Below are the code and all the weights of a small trained network. Each question names an input and a class and asks about switching units off, where a switched-off unit gives its printed mean instead of its output.

import numpy as np


def w(rows, s, z=0):
    codes = np.array(rows[::2]) - 128.0
    scale = np.full(codes.shape[1], s)
    scale[-1] = z or s
    return codes * scale


def norm(h):
    return h / np.sqrt((h * h).mean(-1, keepdims=True) + 1e-5)


def f(y):
    return np.maximum(y, 0)


def log_softmax(a):
    a = a - a.max(-1, keepdims=True)
    return a - np.log(np.exp(a).sum(-1, keepdims=True))


def net(x, mask):
    res = np.array(x, float).reshape(1, 4) / 4 @ E
    u = 0
    for l in range(2):
        y = f(norm(res) @ A[l][:, :-1].T + A[l][:, -1])
        res = res + np.where(mask[u : u + 16], y, B[l][:, -1]) @ B[l][:, :-1]
        u += 16
    return log_softmax(norm(res)[-1] @ U[:, :-1].T + U[:, -1])


A, B = {}, {}
E = w([
[133,47,31,27],'x0',
[97,117,38,240],'x1',
[98,58,255,194],'x2',
[247,86,73,93],'x3',
],0.004)
A[0] = w([
[60,178,163,143,143],'L0N1',
[80,93,254,82,131],'L0N2',
[170,106,10,141,3],'L0N3',
[172,159,131,159,32],'L0N4',
[57,129,146,145,79],'L0N5',
[222,97,160,159,101],'L0N6',
[122,52,146,59,75],'L0N7',
[74,153,157,114,59],'L0N8',
[48,115,188,108,173],'L0N9',
[85,112,120,94,148],'L0N10',
[63,179,249,192,238],'L0N11',
[120,201,147,164,129],'L0N12',
[155,98,85,86,31],'L0N13',
[129,154,142,65,195],'L0N14',
[159,247,172,232,105],'L0N15',
[164,129,72,152,116],'L0N16',
],0.0081,0.0022)
B[0] = w([
[53,254,130,226,182],'L0N1',
[196,184,191,166,213],'L0N2',
[96,178,209,127,203],'L0N3',
[165,91,129,104,139],'L0N4',
[108,134,162,207,160],'L0N5',
[172,145,112,69,173],'L0N6',
[130,90,186,108,181],'L0N7',
[119,158,130,134,150],'L0N8',
[149,203,91,194,188],'L0N9',
[154,150,193,95,157],'L0N10',
[83,175,129,119,253],'L0N11',
[131,44,120,168,173],'L0N12',
[77,114,85,138,176],'L0N13',
[185,118,102,142,185],'L0N14',
[116,33,73,140,213],'L0N15',
[129,162,153,147,173],'L0N16',
],0.0066,0.0059)
A[1] = w([
[160,86,242,115,51],'L1N1',
[114,187,138,157,59],'L1N2',
[213,140,127,178,36],'L1N3',
[95,89,240,190,222],'L1N4',
[119,55,147,77,85],'L1N5',
[7,125,98,121,193],'L1N6',
[82,181,182,218,65],'L1N7',
[77,197,176,84,253],'L1N8',
[194,156,135,155,115],'L1N9',
[195,170,224,147,147],'L1N10',
[70,159,156,230,142],'L1N11',
[70,26,160,22,41],'L1N12',
[153,255,33,80,93],'L1N13',
[132,57,188,98,71],'L1N14',
[84,151,89,185,196],'L1N15',
[186,87,64,89,191],'L1N16',
],0.0087,0.0017)
B[1] = w([
[202,202,124,73,184],'L1N1',
[126,88,143,144,182],'L1N2',
[183,83,72,86,169],'L1N3',
[99,156,45,83,225],'L1N4',
[32,55,46,196,159],'L1N5',
[226,185,238,71,191],'L1N6',
[83,136,148,148,244],'L1N7',
[188,3,56,97,201],'L1N8',
[169,98,146,73,175],'L1N9',
[146,184,141,109,217],'L1N10',
[22,132,77,141,253],'L1N11',
[111,5,58,226,173],'L1N12',
[163,164,200,132,226],'L1N13',
[116,134,108,106,161],'L1N14',
[61,184,209,189,212],'L1N15',
[99,85,152,181,200],'L1N16',
],0.0055,0.0064)
U = w([
[225,132,193,71,53],'0',
[49,160,186,189,247],'1',
[144,9,110,129,60],'2',
],0.016,0.0014)

Each question gives the input, the list of numbers given to net, and the class t.
The units are the neurons (one row each of A and B). Each row of codes is followed by its name. A weight is (code - 128) times the scale printed after its matrix; where a second scale follows, it is the last column's (A, B and U).
mask holds one flag per neuron, layer by layer. A switched-off neuron (its flag False) gives its mean, the last column of its row in B, instead of its output. The means were averaged over made-up inputs and are rounded, as every weight is.
A unit's drop is (log p(t) with every unit on - log p(t) with that unit switched off) / (log p(t) with every unit on - log p(t) with every unit switched off).
The circuit of an input: a set's keep is (log p(t) with only the set's units on - log p(t) with every unit switched off) / (log p(t) with every unit on - log p(t) with every unit switched off). Starting from the 12 units with the biggest drops (on a tie, the unit counted first), units are removed one at a time, each time the one whose removal leaves the highest keep (on an exact tie, the one counted first), for as long as the keep stays at least 0.8.
circuit, biggest first: the units of the circuit, biggest drop first
k most important neurons: the k neurons with the biggest drops, biggest first
k most important neurons of layer l: the k neurons of layer l with the biggest drops, biggest first
drop when u is switched off: that unit's drop, to one decimal
input [-4,-3,7,3], class 0: circuit, biggest first => [L0N6, L1N1]
input [-3,-2,0,5], class 0: circuit, biggest first => [L0N6]
input [7,1,6,0], class 2: 2 most important neurons of layer 0 => [L0N1, L0N7]
input [3,3,-3,5], class 0: circuit, biggest first => [L0N3, L1N11, L0N1]
input [-3,4,-2,3], class 2: 3 most important neurons => [L0N11, L0N15, L0N1]
input [2,7,2,7], class 0: 4 most important neurons of layer 1 => [L1N3, L1N9, L1N5, L1N12]
input [5,8,-4,8], class 1: 4 most important neurons => [L0N3, L0N2, L1N8, L0N13]
input [-7,8,-5,6], class 2: 3 most important neurons => [L0N15, L0N11, L0N1]
input [-8,4,-8,4], class 2: 2 most important neurons of layer 0 => [L0N15, L0N11]
input [-3,6,-5,7], class 0: 2 most important neurons of layer 0 => [L0N1, L0N11]
input [-6,3,5,6], class 2: drop when L0N1 is switched off => 0.2
input [-8,1,2,7], class 2: drop when L0N15 is switched off => 0.7
input [8,2,4,-1], class 2: drop when L1N7 is switched off => 0.0
input [-7,4,-8,8], class 0: most important neuron => [L0N3]
